Here is a tiny trained network, its code and every weight. The questions are about switching its units off for an input and a class, where a switched-off unit gives its printed mean instead of its output.

import numpy as np


def w(rows, s, z=0):
    codes = np.array(rows[::2]) - 128.0
    scale = np.full(codes.shape[1], s)
    scale[-1] = z or s
    return codes * scale


def f(y):
    return y / 2 * (1 + np.tanh(0.7978845608 * (y + 0.044715 * y**3)))


def log_softmax(a):
    a = a - a.max(-1, keepdims=True)
    return a - np.log(np.exp(a).sum(-1, keepdims=True))


def net(x, mask):
    res = np.array(x, float).reshape(1, 7) / 4 @ E
    y = f(res @ A[0][:, :-1].T + A[0][:, -1])
    res = res + np.where(mask, y, B[0][:, -1]) @ B[0][:, :-1]
    return log_softmax(res[-1] @ U[:, :-1].T + U[:, -1])


A, B = {}, {}
E = w([
[129,127,130,129,128,129,127,128],'x0',
[84,60,158,249,173,28,213,148],'x1',
[197,61,199,68,217,70,114,3],'x2',
[39,158,64,19,184,55,193,164],'x3',
[128,129,126,129,126,127,127,126],'x4',
[221,194,76,134,77,15,77,170],'x5',
[129,127,131,128,129,129,128,130],'x6',
],0.0041)
A[0] = w([
[102,98,143,212,149,64,166,133,148],'neuron 1',
[100,95,138,228,162,60,167,135,149],'neuron 2',
[148,117,140,147,120,141,118,122,55],'neuron 3',
[68,143,108,51,149,76,155,154,52],'neuron 4',
[161,165,116,46,115,197,99,116,150],'neuron 5',
[181,76,166,72,179,83,123,42,112],'neuron 6',
[39,148,103,20,154,60,158,164,60],'neuron 7',
[178,119,152,195,109,172,103,112,67],'neuron 8',
[115,110,137,185,148,86,157,130,143],'neuron 9',
[122,126,121,135,125,136,125,144,109],'neuron 10',
[185,118,155,202,107,176,99,114,78],'neuron 11',
[200,111,147,216,108,187,104,118,90],'neuron 12',
[125,121,131,127,129,131,128,125,53],'neuron 13',
[181,78,176,68,171,75,123,52,102],'neuron 14',
[154,125,140,165,117,151,109,117,41],'neuron 15',
[167,170,119,40,112,204,103,117,132],'neuron 16',
[90,154,107,161,90,165,139,195,86],'neuron 17',
[234,180,72,142,80,2,97,151,1],'neuron 18',
[45,72,134,130,158,241,167,82,26],'neuron 19',
[80,158,112,164,88,166,132,203,88],'neuron 20',
[48,82,148,128,155,225,160,89,20],'neuron 21',
[99,102,144,220,153,63,168,133,150],'neuron 22',
[145,153,116,73,114,177,100,118,120],'neuron 23',
[72,162,100,170,89,175,128,201,72],'neuron 24',
[95,152,114,159,101,161,134,198,104],'neuron 25',
[124,129,123,123,126,122,130,122,100],'neuron 26',
[138,144,129,118,134,146,111,130,150],'neuron 27',
[159,163,114,49,111,198,98,114,128],'neuron 28',
[179,121,152,197,109,172,99,112,65],'neuron 29',
],0.0082,0.00075)
B[0] = w([
[99,102,112,120,73,141,95,131,228],'neuron 1',
[92,97,110,120,63,143,89,130,247],'neuron 2',
[123,127,122,121,139,127,141,128,129],'neuron 3',
[112,97,132,105,167,135,172,114,199],'neuron 4',
[95,96,111,132,74,135,101,133,206],'neuron 5',
[192,176,69,170,130,145,132,116,253],'neuron 6',
[99,76,131,96,189,138,197,104,245],'neuron 7',
[110,107,124,103,161,126,164,122,179],'neuron 8',
[114,113,119,120,95,137,109,133,183],'neuron 9',
[134,132,124,129,129,128,128,124,127],'neuron 10',
[106,104,123,100,164,126,169,119,191],'neuron 11',
[104,99,119,97,170,127,178,114,207],'neuron 12',
[129,131,128,127,130,126,126,129,122],'neuron 13',
[191,174,74,171,135,147,136,117,247],'neuron 14',
[117,119,128,116,145,127,145,126,139],'neuron 15',
[90,92,114,130,68,131,97,130,212],'neuron 16',
[173,154,98,151,135,135,126,109,181],'neuron 17',
[121,180,253,128,155,95,99,174,248],'neuron 18',
[137,173,209,128,136,83,100,167,242],'neuron 19',
[180,155,93,154,137,137,127,109,191],'neuron 20',
[136,166,193,126,137,93,102,163,225],'neuron 21',
[97,100,112,116,70,144,92,128,236],'neuron 22',
[105,108,122,131,95,132,110,131,169],'neuron 23',
[191,158,90,157,138,134,129,109,199],'neuron 24',
[167,150,101,147,132,134,127,109,174],'neuron 25',
[130,127,129,127,130,132,132,131,126],'neuron 26',
[121,119,126,126,119,126,127,130,133],'neuron 27',
[95,94,116,131,75,132,100,133,203],'neuron 28',
[107,107,125,103,161,127,165,122,181],'neuron 29',
],0.026,0.0037)
U = w([
[74,66,92,128,22,156,58,130,143],'0',
[228,197,56,201,149,154,137,82,246],'1',
[127,193,254,123,161,47,95,204,2],'2',
[85,58,115,58,214,138,236,80,110],'3',
],0.0076,0.00058)

Each question gives the input, the list of numbers given to net, and the class t.
The units are the neurons (one row each of A and B). Each row of codes is followed by its name. A weight is (code - 128) times the scale printed after its matrix; where a second scale follows, it is the last column's (A, B and U).
mask holds one flag per neuron, in row order. A switched-off neuron (its flag False) gives its mean, the last column of its row in B, instead of its output. The means were averaged over made-up inputs and are rounded, as every weight is.
A unit's drop is (log p(t) with every unit on - log p(t) with that unit switched off) / (log p(t) with every unit on - log p(t) with every unit switched off).
The circuit of an input: a set's keep is (log p(t) with only the set's units on - log p(t) with every unit switched off) / (log p(t) with every unit on - log p(t) with every unit switched off). Starting from the 12 units with the biggest drops (on a tie, the unit counted first), units are removed one at a time, each time the one whose removal leaves the highest keep (on an exact tie, the one counted first), for as long as the keep stays at least 0.8.
units of the circuit, in order: the units of the circuit, biggest drop first
unit that matters most: the unit with the biggest drop
top k neurons: the k neurons with the biggest drops, biggest first
drop when u is switched off: that unit's drop, to one decimal
input [7,-6,4,5,-4,-7,-2], class 2: top 3 neurons -> (neuron 19; neuron 21; neuron 2)
input [1,-2,5,-6,2,-3,2], class 3: unit that matters most -> neuron 12
input [-6,0,-6,6,-7,-4,-5], class 1: top 2 neurons -> (neuron 24; neuron 20)
input [-5,1,-6,4,-8,7,0], class 2: top 3 neurons -> (neuron 18; neuron 6; neuron 14)
input [0,8,7,4,8,2,1], class 0: top 2 neurons -> (neuron 2; neuron 22)
input [4,6,-7,-2,8,6,8], class 1: top 3 neurons -> (neuron 24; neuron 20; neuron 17)
input [1,-6,-8,7,-2,-2,4], class 1: top 3 neurons -> (neuron 24; neuron 20; neuron 17)
input [5,-2,0,-2,6,3,3], class 2: units of the circuit, in order -> (neuron 2; neuron 18)
input [-1,3,1,5,5,-3,-1], class 3: top 3 neurons -> (neuron 7; neuron 18; neuron 4)
input [1,7,1,-5,4,-8,-3], class 2: top 2 neurons -> (neuron 19; neuron 21)
input [4,-6,-4,-8,4,-7,-7], class 3: top 2 neurons -> (neuron 12; neuron 11)
input [0,0,3,4,2,-1,2], class 3: top 3 neurons -> (neuron 7; neuron 24; neuron 20)
input [3,3,-7,0,6,8,3], class 2: top 3 neurons -> (neuron 18; neuron 6; neuron 14)
input [0,-4,0,-5,-5,-6,-2], class 2: unit that matters most -> neuron 19
input [4,-7,-8,-6,5,8,1], class 1: top 3 neurons -> (neuron 24; neuron 20; neuron 17)
input [1,5,5,7,-7,6,5], class 3: top 2 neurons -> (neuron 7; neuron 4)
input [-3,6,-3,-8,7,8,4], class 2: top 2 neurons -> (neuron 18; neuron 7)
input [4,2,6,4,-3,6,7], class 1: top 3 neurons -> (neuron 14; neuron 6; neuron 19)
input [5,8,3,-1,-7,2,-4], class 0: drop when neuron 26 is switched off -> 0.0
input [-3,6,5,6,1,0,5], class 0: units of the circuit, in order -> (neuron 2)
input [7,-2,1,-3,-4,4,1], class 2: drop when neuron 7 is switched off -> 0.5
input [-1,6,2,5,-5,0,4], class 0: drop when neuron 22 is switched off -> 0.2
input [4,7,2,6,-4,-2,0], class 0: drop when neuron 22 is switched off -> 0.2
